Questions about the grid below.
1) The entry just right of -6.36?
2) The entry just right of -5.27?
3) The entry just left of -10.58?
4) The entry just left of -3.40?
5) The entry just right of -4.18?
6) The entry just right of the smallest entry?
((-4.78, -8.17, -5.20, -3.46, -5.53, -4.18, -5.05, -5.79, -7.79, -6.23, -6.84), (-5.10, -7.20, -5.42, -4.46, -5.67, -4.78, -5.49, -5.90, -6.91, -5.98, -6.31), (-13.18, -1.97, -8.64, -11.92, -2.49, -10.31, 8.68, -12.16, 3.65, -6.48, 5.42), (-7.22, -3.40, -6.21, -7.19, -5.32, -6.92, -4.75, -5.90, -3.35, -5.70, -4.58), (-5.69, -10.58, -0.72, 4.91, -2.37, 3.46, 4.48, -4.65, -11.33, -8.07, -16.66), (-18.69, -6.80, -12.88, -18.50, -7.17, -12.40, 22.42, -17.70, 2.33, -5.57, 15.46), (-5.05, -7.27, -5.37, -4.43, -5.70, -4.75, -5.59, -5.78, -7.01, -5.92, -6.41), (-4.57, -9.10, -4.80, -2.18, -5.35, -3.34, -4.07, -5.89, -8.60, -6.48, -7.60), (-8.42, -1.80, -6.53, -8.10, -4.79, -7.70, -2.82, -6.44, -1.40, -5.81, -3.31), (-12.77, -1.56, -8.33, -11.33, -2.49, -10.08, 7.38, -11.49, 3.40, -6.47, 4.40), (-4.90, -7.66, -5.27, -4.14, -5.61, -4.68, -5.39, -5.78, -7.26, -6.03, -6.48), (-5.34, -10.89, -1.48, 4.01, -3.21, 2.03, 2.91, -5.05, -11.05, -7.80, -14.42), (-10.46, -0.89, -7.20, -9.39, -3.32, -8.94, 1.63, -8.56, 1.60, -6.36, 0.00))
1) 0.00
2) -4.14
3) -5.69
4) -7.22
5) -5.05
6) -6.80

W = [6, 6, 2, 6, 3, 6, 5, 6, 6, 6, 7, 3]
The first entry from the right -> 3
The 3rd-last entry: 6
The second entry from the left: 6
The fifth entry?
A: 3
The 4th-last entry?
A: 6

[-11  42   3 -57   2  -7   3 -48   9   4 -63 -23]
The entry just right of -57 is 2
The largest entry: 42

a = [-10 -21 -13 -24  32 -59  22 -14  45  26 -30]
Give the 1st entry from the right.
-30
The first entry from the left -> -10
Give the entry just left of -14.
22
Give the entry just right of -21.
-13
Give the second largest entry.
32

Questions about the grid below.
1) Which number is the entry just left of the largest entry?
2) Which number is the entry just right of the largest entry?
3) Which number is the largest entry?
4) Which number is the minimum?
5) Which number is the entry just left of -160.134?
6) Which number is the entry just left of 2.898?
[[   7.608 -124.220   38.308  -38.841 -170.600 -237.080   30.766 -148.867
  -186.303 -119.064   38.593   17.613   21.484   65.206 -164.345   -6.422]
 [ -72.219  115.853 -197.347  -11.723  162.533  171.450 -187.659   40.046
   180.454  102.413 -178.290  -41.474  -24.832  -96.486  -30.316  -21.111]
 [ -87.884  -85.244   41.379   13.190 -119.564  -23.899   40.232   12.622
  -101.332  -35.187   34.426  -97.880 -102.940 -109.256  100.006  -82.971]
 [ -85.795  -45.988    5.048   -3.734  -52.469   44.640    6.628   44.553
   -35.000  -12.953   -2.824 -102.622 -110.695 -126.050  122.445  -83.456]
 [   1.492 -116.827   72.345  -86.794 -111.825 -102.322   67.791  -36.258
  -129.410 -131.051   49.056  -47.414  -72.352  -17.106   32.138  -57.305]
 [ -43.179 -233.866  205.935  -21.911 -305.866 -220.620  195.276  -55.122
  -308.551 -178.210  176.981  -91.530 -116.992  -46.866  105.936  -97.595]
 [ -30.396  -67.418   13.222  -48.604  -66.477  -44.566   11.818  -19.876
   -69.863  -66.753    2.898  -52.179  -63.187  -45.213   20.647  -52.280]
 [-169.861  -69.601  -27.665  178.101 -214.280 -130.727  -29.709  -89.173
  -157.610   72.693   12.363  -63.627  -11.048  -92.446  -89.596  -42.849]
 [ -71.991  -99.981   95.258  -52.751  -84.234   63.118   95.188   98.552
   -76.615  -78.989   61.551 -146.749 -183.811 -160.134  266.171
  -125.850]]
1) -160.134
2) -125.850
3) 266.171
4) -308.551
5) -183.811
6) -66.753

[[6 5 3 6 5]
 [6 6 6 6 5]
 [6 5 3 6 4]
 [2 4 3 3 4]
 [6 5 5 6 5]
 [6 5 3 6 4]
 [6 5 4 6 5]
 [5 6 7 5 6]
 [6 5 3 6 4]
 [6 5 4 6 5]
 [6 5 6 5 6]
 [6 5 3 6 4]
 [6 5 2 6 4]
 [6 5 3 6 4]]
The second entry on the diagonal from the top-right corner -> 6
The entry in the top-left corner?
A: 6
The entry directly above the largest entry: 4
The last entry, reading row by row -> 4
The smallest entry in the first column?
A: 2
The entry in the top-right corner is 5
The last entry of the largest entry's row?
A: 6
The entry in the bottom-left corner?
A: 6
The entry just right of the largest entry?
A: 5
The third entry from the end, reading row by row?
A: 3
The 2nd entry on the main diagonal?
A: 6
The 3rd entry on the main diagonal?
A: 3
The fourth entry in reading order?
A: 6
The entry just left of the largest entry?
A: 6
The top entry of the column that holds the largest entry -> 3

Questions about the row below.
1) The entry at the centre?
2) The entry just right of 51?
[37 39 51 62  0]
1) 51
2) 62

A =
[[-9, 2, -13, -9, 2, 4, -20, -12, 5, -7, -8, -40],
 [-2, -11, -9, -20, -9, -18, -9, -2, -6, -1, -6, -13],
 [-2, -24, -15, 19, 29, -39, 23, -23, -32, 4, 0, -5],
 [9, -7, -10, -14, -8, -9, -11, -2, -6, -8, -6, -14],
 [1, -23, -9, -6, -15, -9, -9, 3, -8, -9, -6, -13],
 [-11, -11, -16, -9, 2, -5, -5, 5, -7, -6, -9, -13],
 [-3, -13, -5, -15, -7, -13, -12, -10, 0, -10, -6, -21],
 [-17, -14, -29, -6, -7, -1, 2, 5, -15, -16, -6, -7],
 [-3, -10, -10, -9, -10, -9, -6, -2, -6, 1, -6, -18],
 [-3, -2, 2, -9, -8, -9, -26, -3, 7, -19, 9, -7],
 [-26, -11, 10, -9, -8, -21, 24, -16, -6, -6, -43, -8],
 [-7, -11, -8, -8, 2, -9, -9, -1, -6, -6, -7, -12],
 [-3, -11, -11, -9, -8, -9, -3, -7, 0, -3, -2, -13]]
Rows and columns are numbered from 1.
The entry in the bottom-left corner?
A: -3
The entry in row 3 and column 3 is -15
The entry in row 1 and column 1?
A: -9
The entry in the bottom-right corner?
A: -13
The entry in row 3 and column 1?
A: -2
The entry directly below the smallest entry -> -7
The entry at row 1, column 2?
A: 2
The entry in row 2 and column 3?
A: -9
The entry in the top-right corner -> -40
The top entry of the column that holds the smallest entry?
A: -8
The maximum: 29
The bottom entry of the column that holds the largest entry: -8
The entry at row 1, column 3: -13
The minimum?
A: -43
The entry directly above the smallest entry -> 9
The entry directly below the largest entry -> -8
The entry at row 2, column 1: -2
The entry directly above the largest entry?
A: -9
The top entry of the column that holds the largest entry: 2
The entry just left of the smallest entry?
A: -6
The entry just left of the largest entry?
A: 19

Questions about the table below.
1) What is the entry just right of the smallest entry?
2) What is the third largest entry?
3) What is the entry just right of 3.6?
4) What is the 2nd smallest entry?
[[  6.5  -1.2  -1.2 -11.6   6.4   1.0   3.6   0.9  -3.4  -3.8   0.7  -0.8
    8.7  -1.3]
 [  6.6  -1.2  -1.2 -11.9   6.5   0.9   3.7   0.8  -3.5  -3.9   0.7  -0.8
    8.8  -1.3]
 [  7.0  -1.0  -0.9 -11.7   6.9   1.4   4.1   1.2  -3.2  -3.6   1.0  -0.5
    9.3  -1.0]
 [  6.7  -1.2  -1.2 -12.2   6.7   0.9   3.8   0.8  -3.6  -4.0   0.7  -0.8
    9.0  -1.4]
 [-14.6  -7.1  -7.5  16.1 -16.5  -3.6 -10.9  -5.0   1.7   2.7 -11.0  -2.6
  -20.0  -1.5]]
1) -1.5
2) 9.0
3) 0.9
4) -16.5

[[-0.3 -1.2 -0.4  0.4  0.5 -1.2 -0.2 -2.2  0.0 -0.6]
 [-0.4 -1.2 -0.6  0.2  0.3 -1.2 -0.3 -2.3 -0.2 -0.7]
 [ 0.4  0.7  0.3 -0.2 -0.3  0.3  0.1  1.4  0.1  0.4]
 [-0.3 -1.2 -0.5  0.3  0.4 -1.2 -0.2 -2.2 -0.1 -0.7]
 [-0.4 -1.2 -0.5  0.3  0.4 -1.2 -0.2 -2.2 -0.1 -0.7]
 [ 0.3  0.7  0.3 -0.3 -0.4  0.3  0.1  1.5  0.0  0.4]
 [ 0.3  0.6  0.3 -0.2 -0.3  0.2  0.1  1.3  0.0  0.4]
 [ 0.3  0.6  0.2 -0.3 -0.3  0.2  0.0  1.2  0.0  0.3]
 [-0.2 -1.1 -0.4  0.4  0.5 -1.2 -0.1 -2.2  0.0 -0.6]
 [ 0.3  0.7  0.3 -0.2 -0.3  0.3  0.1  1.3  0.0  0.4]
 [ 0.4  0.8  0.3 -0.3 -0.4  0.3  0.1  1.6  0.0  0.4]
 [ 0.3  0.6  0.3 -0.2 -0.3  0.2  0.1  1.2  0.0  0.3]]
Rows and columns are numbered from 1.
Read off the bottom-right entry.
0.3
The top-left entry -> -0.3
Read off the entry in the bottom-left corner.
0.3
Read off the entry in row 3 and column 1.
0.4
Read off the entry at row 1, column 2.
-1.2
The entry in row 3 and column 3 is 0.3
Read off the entry at row 2, column 1.
-0.4
The entry at row 1, column 3: -0.4
The top entry of the column that holds the largest entry: -2.2
The entry directly below the largest entry: 1.2
Read off the largest entry.
1.6
The entry in the top-right corner is -0.6
Read off the smallest entry.
-2.3
Read off the entry directly below the smallest entry.
1.4
Read off the entry at row 2, column 2.
-1.2
